Rows near named flat spaces through zero:
z773z539: [-216  286  -25  290   30   47   38 -175  -31  268 -352   14    5   78
  365 -163  -23   74  161  243  -45   -3   41 -189]
z757z748: [-172  286   68  456  -13  325   44 -260 -194  375 -341  114  -75 -127
  287 -158  -48 -127  154  197  -54 -112    9 -240]
z174z707: [ 344 -113    5   90  -56 -254   24   28  -14  -12   87  225  -46  -97
 -211  -30   -9  -89 -134 -181   15 -105  121 -101]
z665z624: [ 503 -531  167 -300  105   29  203  627  321 -368   51  188 -121 -289
  -22  217 -400  196 -330  -99  341 -444  318 -285]
z757z748: [ -41    5   28  -97  -31 -180 -140 -103    2  -63  130 -245   27  122
    7   65   11   88 -139   -1   22   89  -90  178]
z174z707: [ 331 -612   37 -524  -20  111  -78  399 -140 -308  462 -321  203 -149
 -257  322 -271 -103 -507 -280  566   17  329    3]
z773z539: [ -27   37   80   22   34 -113  158  175  333 -121  -49  179   27  -14
  -64  115  248  143  175  298 -114   68 -222  249]
z665z624: [  -8   19  -79  -56    7  131  240  196  359 -178  189  168   93  215
 -251   78   78   -9  150   75 -156 -224 -298 -117]
z174z707: [ -46 -150 -125  -69  -50   82  -26   10 -251  194   93  -96  222   39
 -106   13  -31 -107  -92  -96  182  186  170  -96]
z174z707: [ -24   35  -73  -51   11  146   29   42  -28  -87   12   -8   88  -18
  -18   -9   61 -172   97    2   54   64   36  -26]
z174z707: [ -46  156  -89  109 -139  -42 -170 -369 -345  190   48 -119  -53   -1
    1 -116  -77 -284 -230 -279 -114  149    4   -2]
z472z262: [ 160 -201  -72 -153  -20 -204  -52   11   39  -92  267  107   76   95
 -416   12  179   28   69 -182  -95  -26 -111   -8]
z773z539: [  44  -68  -22   38  -45 -500    1 -201   87  118   15  238   97   64
 -206  -12  351  174   13   87 -308  161 -266   -8]
z773z539: [ 216   98  -63  212  -37  -58  216  146  212   28 -521  315  133 -263
  347  -58 -126 -233 -123  267  177  -50  220 -524]
z757z748: [ 122 -225 -160 -288   20  -33   57  428  194 -149   25   54   93   49
 -185   39 -130   41   36 -155  187   21  205  -10]
z773z539: [-133  166   -4  196   -1 -271  -80 -325 -109  204   -7   -9   49  178
    8 -111  273  141  164  126 -184  134 -130   78]
z757z748: [ -76  314  106  296   27   24   -8 -183  -12   50  -57 -211  -67  167
  342  -64 -114   64   -9  204   88 -188   33  -43]
z665z624: [ 123   12  -72  -33  -33 -268 -233  -66  -32  -14  -65    2 -101   -5
 -125 -137   11   -2   97 -226  -15   54   98  115]
z174z707: [-242  376 -216   67 -135  -68 -217 -538 -253  114  -17  -72  -59  116
  -41 -226  162 -351   55 -270 -426  271 -266   81]
z665z624: [ 312 -192  -99 -349    4 -317   70  337  510 -491  257  205  -19  126
 -443   90   84   64   45 -194 -142 -182 -201   50]
z174z707: [   9 -233   36  -92  132 -323   24   92  153   63   40  208  -39  147
 -196  -35  218  536  289   48 -187  -68  -68   42]
z757z748: [ 227 -103   57  116  119  490  324  401   59  -56 -304  375 -140 -371
  237  -49 -323 -149   56   16  213 -387  400 -485]
z665z624: [ 370 -224  127  -15  -53 -197 -195  -78  -53  -91  171   15 -108 -142
 -238   29  -67  -12 -189 -216   85 -239   23  -83]
z757z748: [-201  268 -121   31 -173 -299 -214 -529 -308   79  277 -380  228  247
  -45    9  273 -280 -244  -37 -125  489 -232  294]
z174z707: [   9  189 -118  140    5 -401  -65 -277  -36   95 -153  279 -119   55
  -65 -262  281   34  265 -119 -390  124  -66   16]
z665z624: [ -89 -381   33 -155   20  421  157   76 -277  116  391  -71  332  -16
 -245  229  107  -59 -108   72  175   52  -34 -170]
z757z748: [-245  -35  180    2    9  256 -100 -154 -154  118  124 -371   69   47
  146  161  -44  136 -125  214  128    2 -150  105]
z472z262: [ 362 -300   67 -257  -20 -430 -157  188  552 -395  306  -16  137  200
 -512  184  162  275   67   71   78 -331 -351  -13]
z472z262: [-155  -50  -62  103  -17   99 -136 -371 -593  388   18 -136  179  -29
   69 -115  103 -120  -27  -64   79  257  194 -179]
z174z707: [-630  132 -135 -168  -52  523 -206 -353 -243  213   31 -369  180  166
   -6    6  121 -131  187   44 -201  270 -430   61]
z665z624: [-371  418  215  423  117  344  164  -88  -96  261 -451 -155 -161  -71
  804  -51 -190  159   46  487  102  -11  170   55]
z665z624: [-123 -202 -264 -169  -12  108  205   79 -133  148  291  193  299  200
 -416    4  223  -88  126 -153 -153  195  -65 -152]
z472z262: [   1 -211  -54 -127   24  275  101  152   31   27 -102  161  116 -149
  -53   38  -41  -65   42   23   42  -72    3 -334]
z174z707: [-293  163  -31   -8   86   53  -46 -167   15   38 -114    0  -57  114
   87 -112  208  156  352  102 -273   77 -198   93]
z757z748: [-192  266  -29  -18    2 -178   46  109  500 -124 -294   97 -126   99
  120   -7   72  188  201  215 -286   67 -323  274]
z773z539: [-174  369   57  291   46 -201  -66 -405 -115  150 -209 -125 -109  141
  447 -181   45  138   37  183 -151   11   -6  -49]
z773z539: [ -48   13  -35   25   53   88  243  158 -100   77 -377  307  -41 -364
  307  -40   23 -137  -31   77  -44  313  272  -13]
z757z748: [ 207  -23   74  -43    1 -515 -178 -205   51 -167  185    1 -170   85
 -153  -46  144  182  -58 -166 -205  -67 -122  161]
z472z262: [ 565 -307   36 -146  131 -276   79  349   12 -282 -254  382 -245 -455
  151 -110 -197    5 -127 -279  188 -140  627 -261]
z665z624: [-168  248   76  183  -32  250 -124 -137   17  105 -280 -224  -60  -30
  343  -35 -218  -54   -9  186  119 -123  -46  -85]
z773z539: [ -87  208  -84  202  -12  -21   -1 -141 -163  282 -433  152 -219 -127
  354 -248 -225  -43  -38 -135 -143   52  230 -174]
z757z748: [ 229 -480  218 -390  168 -132    1  458  264 -345  269 -236  -33   71
   -3  259 -225  553 -184   50  368 -296  184   72]
z773z539: [ 184  135   -1  207  -83 -478 -208 -240   83   63    8  -83   21  212
  -62 -105   27   93  -30   13   33 -130  -46  -69]
z472z262: [ -41   80  135 -207  109   35  155  329  557 -507    9 -152  -14   86
  221  226   -8  195   21  366   68 -138 -212  206]
z757z748: [  42   33  -99  209   73   54  173  241   12  194 -118   66  159  189
  104 -112 -125  109  205  137  320 -133  396 -261]
z773z539: [  83  118  -83  221  -64  -92  195   46  318  106 -388  434   88 -112
   31  -68   76 -111   94  232 -153  -77 -151 -372]
z472z262: [  95   -3   37  -65   91  102  -28  178  228 -190 -118  143 -289  -58
  -25  -93 -140  128  244 -139  -93 -330    6  -22]
z174z707: [ 117 -277 -102 -390  -26 -218  -64  204  131 -225  201  -98  158   64
 -238  134   19   40 -154 -139  101  146   -3   83]
z472z262: [-263  375   -2  190  -19  373  -85 -373 -186   52 -181 -186  -12  -36
  336 -110    2 -304   86  132  -75   -2 -135 -148]
z472z262: [ 247 -140   16  -52 -101  -68  235  281   56 -118    1  -34  253 -211
  186  253 -196 -277 -610  149  396  178  256 -122]
z773z539: [ 160 -152   71 -175  -31 -284 -173   33   87 -193  355 -143  -85  123
 -333  102   39  154  -88 -196  -11  -48 -119  342]
z665z624: [ 136 -201   21    1  162  -52  232  286   38   46   38  239 -143   80
   19  -72 -156  364   82 -106   15 -273  314 -188]
z773z539: [  -2 -591   25 -438   14 -432 -275  175 -109  165  351 -339  117  234
 -335  177  -76  629 -219 -207  225  204  131  330]
z665z624: [ 132  -75 -144  -91  -38 -154   68  165   24  -39  -62  239   33 -119
 -164  -38   73 -155   12 -161  -36  207  134   56]
z174z707: [-140  227  -16  270  -14  671   58 -194 -606  190  205 -250   -1   -5
  171  -89 -219 -474  -70 -172  231  -58  317 -107]
z472z262: [ 275 -251  -34 -313  128 -149  256  509  410 -411   -1  436 -174 -142
 -184   41   25  149  117 -155 -156 -127   72   32]
z472z262: [-252  553 -133  198 -202  -51  141 -320  295 -104  118   84   96  235
 -166   42  356 -416   23  175 -536  198 -738  248]
z472z262: [ 175 -591  -20 -283  -18   26   88  448   36  100  257   13  253   14
 -374  236 -167  207 -223  -85  352  -39  178 -123]
z665z624: [  22 -182 -121 -200   79   87  204  381  155  -76   -3  159   59   47
  -74   21  -85  102   89  -60   58  -29  162 -107]
z757z748: [ 222  -30    6  208  -72 -123 -134 -219 -286  251 -321  214 -133 -348
  117 -186 -126 -188 -156 -192   10   -4  261 -303]
[-274   80  -41  -23    6  283  -24  -66  -33   32  341 -211  111  332
 -260   47  143   32  264   27  -67  -34 -272  193]
z757z748
[ 288 -210   27  -16    8 -118  142  188   19  -77  124  284  -28 -149
 -230   42   51  -38  -62 -125   10  -56  126  -25]
z665z624
[ 112 -114   22   -9  -60   25  -70 -113 -185   79 -160  158  -83 -349
   14  -29  -39 -200 -176 -153  -64   82   55 -133]
z757z748
[ 189 -123   68  -74   53 -314   37  176  254 -159  -88  122  -13  -58
   20   52   58  212   -7  121   45  -37   42   17]
z472z262
[  20   75   51   29   84   15  213  132  302 -181  -83  336 -157  -64
  -28   -8  155   82  234  109 -290 -141 -197   37]
z757z748
[  37 -122   90  -69   57 -450  -36   90  252   23 -200   76  -88   11
  112   22   19  470  -25  144  -74   29  -22   97]
z174z707
[ 134 -163   50   49   84   20   28   48 -114   35  244   12   27  126
 -166  -23   18  160  123  -57  130 -232  155 -124]
z757z748
[-146  234  -16  136   41  456  109   38 -115   -5 -135   18  -76 -113
  193  -74  -57 -265  185   35   34   -3  115   22]
z773z539
[ -65  -65  -39  -31 -116  230  -80  -90 -220   69  127  -74  264 -152
 -249  117  224 -377   -3   42  113  301 -116  123]
z665z624
[  98   23   22   33   27   15  159  413  275  -29 -477  161 -124 -246
  360    9 -330   49 -103  126  211  -24  314  -42]
z773z539
[ 510 -416   60 -287  -12  -26  -84  409  145 -363  309 -133    3  -66
 -266  168 -360  -25 -304 -282  475 -375  284 -143]
z472z262
[ 206 -324  -44  -35   28 -450 -396 -555 -809  335  137  169 -197 -200
 -292 -330  249   65   39 -646 -261  221  321  -69]
z174z707
[ -66  203  -48   63    6   56  105 -182 -414  -23   25 -107   15 -121
  344  -53   25 -353 -245  -72   32  351  294   83]
z472z262
[ 160 -172  105 -129   16 -183  -32  146  241 -160  -87   72  -43 -146
  -16  103   -1  157  -76   85   33  -63  -61   22]
z174z707
[ 237  408  139  487  -83  -31   67  -84  213  -29 -719  348 -169 -534
  479 -107  -48 -403  -41  342   31  -70   60 -198]
z174z707
[  74 -294 -109 -150   43  104  -72   -9 -488  147  276   19  -23  -18
 -269 -109  -41  -44   20 -472   55   62  347  -55]
z472z262
[ 380 -169  -44  -87   61 -127   98  234   70 -230   72  256 -110  -94
 -140  -71  -89  -48   -1 -263   58 -222  277 -194]
z757z748
[-118 -250  -18 -312  104  217  -21    3 -392 -102  431 -384  240  124
  -13  122   71    4  -90  -70  262  189  210   48]
z472z262
[  44  122  -74  100  -47   52  -80 -262 -221   79  -67   -2 -102  -40
  122 -166 -161 -221 -132 -232  -84 -104   85 -297]
z773z539
[ 195 -365  -43 -323   32 -190   11  141   37 -229  364  -10  236   74
 -343  144  197   61  -57  -70  100   47  -11  -48]
z472z262
[ 127  221  -91  264   43  306  261   77  -53  -39  -59  263  -49  -36
   82 -167  -80 -336  171  -62   25 -246  233 -328]
z757z748
[ 102 -522 -122 -374  -79   67  -62   13 -238  -17  614   72  304   17
 -818  170  332 -167   -6 -329  -63  173 -214   28]
z773z539
[  49  392  199  177   53  103  125  100  462 -461   16  -51 -150   45
  167   99   84  -69  179  354  -16 -282 -268  269]
z773z539
[ -81  -92 -112 -109  -19 -231 -126 -277 -251  139  215  -79   77  192
 -163  -76  142   86  -47 -209 -182  158  -61  -33]
z665z624
[ -43  409   18  387 -130 -285  -60 -386  -66  185 -241    3  -18  -30
  251 -103  106 -194 -130  173 -131  197  -98   77]
z472z262

Rows near named flat spaces through zero (a row that begins with a name and a colon came from that space):
z62z488: [ -68    9  159  -21 -181  217  419 -205 -108  334  208  -23   11 -270
 -171  148 -173  -49 -122 -115 -104 -102  -49  164]
z952z905: [ 320  220  -10   97 -270  -29  117   27  199 -180  154  -23  -28  189
  153 -196 -268  116  244  -56   62   41 -277 -177]
z62z488: [-104   37  282  -80   62 -184  205  -22  -54  148  225   65  -55  101
 -101   53  127 -171   35   51   47 -260  232  130]
z62z488: [ 189   15  216   95   78 -271  499  227  -40  372 -108 -229 -142 -170
 -273  139  -41 -130  -46  165  -24 -354   39  423]
z939z306: [  56  200  147 -235 -274   21  178   53   -9   76  285  148   94  232
   78   63  -91  -56  122 -104  -39   -5  -60   95]
z733z980: [-120 -130  137  -39  240 -145   62  -17 -187   82  148   28  -90  179
  -27   31  166  192  -50  118  112 -155  -14   -9]
z939z306: [-352  -62   23 -476  -51  -76 -326  107   95   -9  178  258   44   99
 -169   63   40 -396  224   18 -133  280  288  280]
z733z980: [ 134   57   -5  189 -114  150  -64 -134  181 -299   78   35  -46   71
  219 -178 -190  140  147  -18   28    6  -55 -313]
z62z488: [ -35  107 -184   28   -4  -61  195 -173 -284  351  -35 -200  177 -253
 -246   48  249  -11 -354 -287  166   55 -238   16]
z952z905: [-155  -79   32  165  -81  314 -189 -191  320 -211   91  112  -90 -164
   -5 -123 -395  184  -32   63  -56  -24   61 -154]
z952z905: [ -88 -138  293 -140  206 -206  -57  176    0 -171   80  159 -196  477
  200   46   99   11  305  306  -83  -96  172   47]
z62z488: [ 166  107  -96  104  177 -460  344  210 -219  573 -199 -320   52 -286
 -454   76  271 -100 -410  -29  223 -288 -109  331]
z658z893: [ 449  191  150  372  -95 -247  556   31   81  137  110 -249 -192   85
  -21 -167 -254  279   38   77  160 -325 -429  -95]
z733z980: [ -71   92   94   42 -246  204 -366   -6  448 -383  -29  342  -44  265
  388 -106 -298 -147  196  119 -287  109  208 -272]
z733z980: [ 102  139  507  249 -200 -132  351   17  338   70  163  222 -315  424
  289  -50 -391  -42  143  337 -293 -350  -29 -161]
z939z306: [-194  -74  -94   11  -63  337 -300 -201  121 -229  -44  118   67 -162
   94  -23  -78  -56  -11  -84 -103  173  181 -159]
z658z893: [-123 -185 -126 -163   26  246 -224 -185  -78 -258  184   56   36  -99
   23  -53   16   16  236 -109   39  265   94  -99]
z62z488: [ 338  -34   -4   71   20 -265  358  239 -118  343  -99 -148 -125  -64
  -79   54  -31 -115   42  152  -85 -110 -159  169]
z733z980: [ 194  243  203  253  -61   -9  131 -109   12 -203  131   96   12  453
  447 -114   57  310  -51  -18  137 -309 -104 -454]
z952z905: [ 503  113  -84  343  -50 -324  484  231   59  413  -86 -323 -153 -212
 -272 -116 -295  213 -176  120  128 -275 -480  120]
z939z306: [  38   13 -273   40  209 -147 -118   94 -132   95 -188 -231  154 -294
 -301  -25  257   85 -295 -128  312  -68   11  131]
z62z488: [-200 -323  138 -200  382 -220  -63  131 -228  129  110  100 -154  140
  -98  108  234    2   61  272    6 -115  213  172]
z952z905: [ 121   34  106   99  239 -337  438  260 -221  521 -140 -279  -16 -180
 -387  173  149  166 -421  100  203 -482  -83  429]
z939z306: [ 196 -122 -431  112    1  112   12   15 -143  298 -207 -210   97 -598
 -266    0  -58   -4 -275 -120   28  130 -173   59]
z952z905: [-245  -57 -241 -227  -87  327 -422 -224 -112 -230   18  189  217   12
  202   17  172 -100   34 -244  -82  447   70 -240]
z658z893: [  23  -27   58   -3  121 -210  215   83 -136  313   52  -82  -38  -91
 -230   58   88   -7 -151   59   91 -208   -8  185]
z939z306: [-200  -78  137 -231 -197    8 -403  247  491 -130  108  458 -185  319
  126  -43 -475 -194  281  354 -404  185  151   68]
z952z905: [  -5   78  -86   27 -181   97  -72 -149   79    7  147  118   47   -4
   60 -107 -122  -13  -36 -101  -22  109 -106 -224]
z733z980: [-186 -255 -378 -133  115  199 -784   28  169 -384  -46  221   50  -81
   56 -167  -62   68   76   55    4  363  168 -208]
z952z905: [ 164 -296    5  -98  385 -480   14  553  -56  297  -48  -51 -250   23
 -305   36  -31  112   28  471   63 -258   27  418]
z62z488: [ -12 -114 -515  -42  121  -19 -419  114  -28  -32 -429 -186  147 -399
 -221  -31  174 -175 -114 -118   36  396   -7   94]
z658z893: [ 225  122   41  202  -15 -126  238  -69  -19   31  196 -100  -48   83
    3 -158  -57  268  -38  -32  235 -218 -240 -188]
z733z980: [-102   94  622  -49 -136  -39  310  103  152  112  173  334 -190  519
  311  191 -191  -96  100  312 -351 -368  194   86]
z952z905: [ -34  288  278  -29 -109    0  264  -40 -102   60   96   48  138  316
  164  133  149  126 -174 -131   75 -260  -29    6]
z733z980: [ -91   34   10  -63   35  -96 -145  130    4  116  -83  154   48  151
   62   64   94  -44 -185   80  -68  -56   71    4]
z733z980: [ -42  240  319  -45  -80  -30  243 -118  -22  -96  222   15   76  210
   71   39  152  -65   80 -143  138 -254  192   29]
z952z905: [ 354  221  105   76 -256  -97  195  267  230   70   86   76  -50  202
  120  -62 -352  107   52  121  -49 -211 -172   24]
z658z893: [ -39   32  -61  -88  -16   76  155 -130 -171  146   98 -143  149 -350
 -273   65  138 -131  -90 -244  153  -32  118  187]
z658z893: [ -81 -257 -258 -255  293 -373  -44  492  -86  475 -447 -314  -37 -542
 -727  218  110 -353 -125  170  -54  141   97  845]
z939z306: [ -38  130  262   60   84 -162  -52   81  151 -252   40   82  -70  439
  191  -59   52  170   72  133  103 -236   83  -87]
z733z980: [ 111  118  -88  128    6   91  -72 -106  -60 -165   68   -6  132   62
  155 -106  101  271 -140 -150  238 -119  -53 -283]
z62z488: [ 261  -17    4  220  -74  231   60 -134  -30 -151  185  112  -32  109
  364 -120 -159  328   17   19   34 -155 -110 -437]
z952z905: [-345 -211   19   28  111  222 -261 -269   19 -146   51  157  -72   15
   92  -22  -19  112  -49   55  -96  133   60 -235]
z62z488: [-136  -40   42 -133  157 -319  140  289   -5  384 -244 -204  -42 -252
 -511  185   77 -245 -155  114  -24  -81   91  624]
z62z488: [-251 -347   28 -323  462 -448 -100  286 -292  228 -117  -36 -161  157
 -248  171  388 -158  106  287  -43  119   88  388]
z658z893: [  49  -21 -158   74  -18   55   -7 -107  -39  -41  -38 -115    9 -100
  -24  -73  -23   96    5  -93   50  167 -213 -111]
z939z306: [ 139 -127  -39   78  -30   61 -184  147  197 -114  -37  169 -140   78
  199  -81 -276   50  127  244 -183   17   20 -143]
z658z893: [ 401   13   46  155 -143   32  475  106  -25  169  -96 -218 -105 -203
   -5   65 -234  -48  139   48 -132  -95 -164  160]
z733z980: [  16  -85   13  -99   46  -91  105   63  -85   54  -32  -91  -66  -16
  -82   59   43 -119  171   39  -61  113  -34  169]
z939z306: [  28 -142  250  111  134 -101  122   74   67  -72   11   32 -269  264
  148   -3 -131  157  178  309 -115 -143  -47  -32]
z939z306: [ 320  -67 -294  -63   -5 -286   68  362  -72  391  -85 -101  -38 -161
 -241  -24 -115  -29  -54  116  -10   93 -302  208]
z939z306: [-187 -265   80 -185   13   37 -168   73  131  -28   69  203 -205   83
   11   36 -225 -153  282  262 -309  221   84  104]
z658z893: [   9  -78 -463   83  107   26 -144 -108 -206  130 -258 -255  147 -404
 -224  -44  192   60 -279 -221  147  289 -259  -68]
z658z893: [ 131  -44  283   -5  -92  -65  502  172 -100  416  -68   15 -169   88
   69  252 -159 -125   14  229 -362 -153 -113  254]
z658z893: [ 249  -22 -259   56   71   -9  217 -107 -283  159  181 -288  116 -425
 -311  -95  112  160  -98 -251  385  -76 -146   24]
z952z905: [  63  139  134  -12 -112 -116   84  -23   24  -20  249  143  -39  391
  191  -90  -44  122   86   21   33  -50 -184 -208]
z658z893: [ 174  -43 -245  219   12   69 -124  -95    6 -168 -113  -89  -26  -17
  160 -170  -54  225    6  -31   54  173 -288 -347]
z733z980: [-181   -3  155 -315   11 -326   -2  243   54  187  -53   82  -64  127
 -181  142  122 -527  201  137 -210  106  240  412]
z939z306: [ 147 -230 -312  -67  163 -186 -259  375   44  173 -154  -15  -70 -229
 -245  -47 -116    1  -48  228   -5   72  -21  202]
z62z488: [   3  477  -47  186 -195  -99   29   -8  333  -95 -325 -301  222 -271
 -288  -66   42 -234 -221 -315  209  -91   95  210]
[ 303  336  140  213 -465  257  -21 -121  375 -334  363  350   21  408
  556 -259 -453  236  129  -37  -35 -170 -109 -586]
z62z488
[-228  113   53   53 -148  374  -83 -333   57 -204   64   76  141  -16
  140    9  -40  137 -138 -225    8   49   21 -208]
z952z905
[-409   -7  297 -358   71 -128 -406  264  214 -127   69  434  -23  505
  121  124   49 -149   66  266 -177  -69  417  193]
z658z893
[ 110   71   32  334 -141  -38   81 -110  322   19   20   -5 -178  -80
  -11 -207 -353    5  -16  104  -69  -81 -148 -224]
z733z980
[-303  -87 -393 -256  -66  304 -269 -242 -184  -34 -129 -125  252 -385
 -224   80  159 -127  -64 -381   -8  603 -119   97]
z658z893
[  -6   37   60  171  -42  205  156 -233  -52  -34  -21  -74   34 -131
   78   24   10   57  -98 -119    5  -84   11 -132]
z939z306
[-345 -138   54 -336  187   33 -270  103 -229  113   32  272  130  180
   48  227  299   -8 -207   59  -56  -26  275  130]
z952z905
[  -2   67 -135  -16 -367  438 -287 -117  367 -326   -2  157   90 -215
  133  -92 -386 -196  192 -133 -209  278  157 -116]
z62z488
[-128  125  204  -43   87  -34  206  -70 -167   24  -47 -120  110   30
  -51  160  310  -61 -103 -139  117 -193  180  176]
z952z905
[ -27  -36  166  -89  -92  207 -127    8   92 -240   87  266  -24  244
  353   47  -91  -58  213   99 -203   -6  237 -124]
z658z893
[ 244  179   87  108  -20 -153   46  215  108  -83   24   28   -8  300
  161  -79  -72  269  -38   98  140 -272 -102  -77]
z939z306
[ 234  230  349   99 -490   60  -26  232  611 -186  189  511 -231  675
  593 -131 -722   56  291  377 -454 -112 -128 -302]
z939z306
[-363 -601 -591 -322  533  -48 -561   12 -397  162 -166 -148   57 -616
 -565   44  402 -120 -116  -19  142  486  141  258]
z658z893
[-128   -5   38 -105   64 -116 -181  141  186 -116  -59    2  -28  -14
 -167  -14  -14 -141  103   77   22    7  213  225]
z658z893
[-189  -43 -322 -164  -86  121 -414   45  150  -71 -312   -8  138 -319
 -169   30    0 -371    1 -120 -169  448  136  166]
z733z980
[ 137 -104 -332   50  223 -142 -197  125  -61   -4 -116 -200   58 -338
 -283 -122  135   54  -95  -36  286   -7   50   72]
z658z893
[ -88   49 -119 -219  -71 -104 -307   72   76 -112   36  155   72  174
   47  -64   90 -229  158  -43  -40  270   64  -40]
z939z306
[-125  192  270  -51   27  -69  145 -221   18 -334  221 -140   49  112
  -71  -61  241 -113  277 -218  287 -128  263   63]
z952z905
[-156 -432 -248  -57  343   -2 -448   30  -64 -139 -139   37 -126 -158
  -56  -55  110  -40  116  197  -54  254  163  -61]
z658z893
[ -84 -154  -46 -102   54  -50 -175  115   60  138  -28  148  -47 -152
 -103   36  -22 -299    4  146 -159   18  280  116]
z952z905
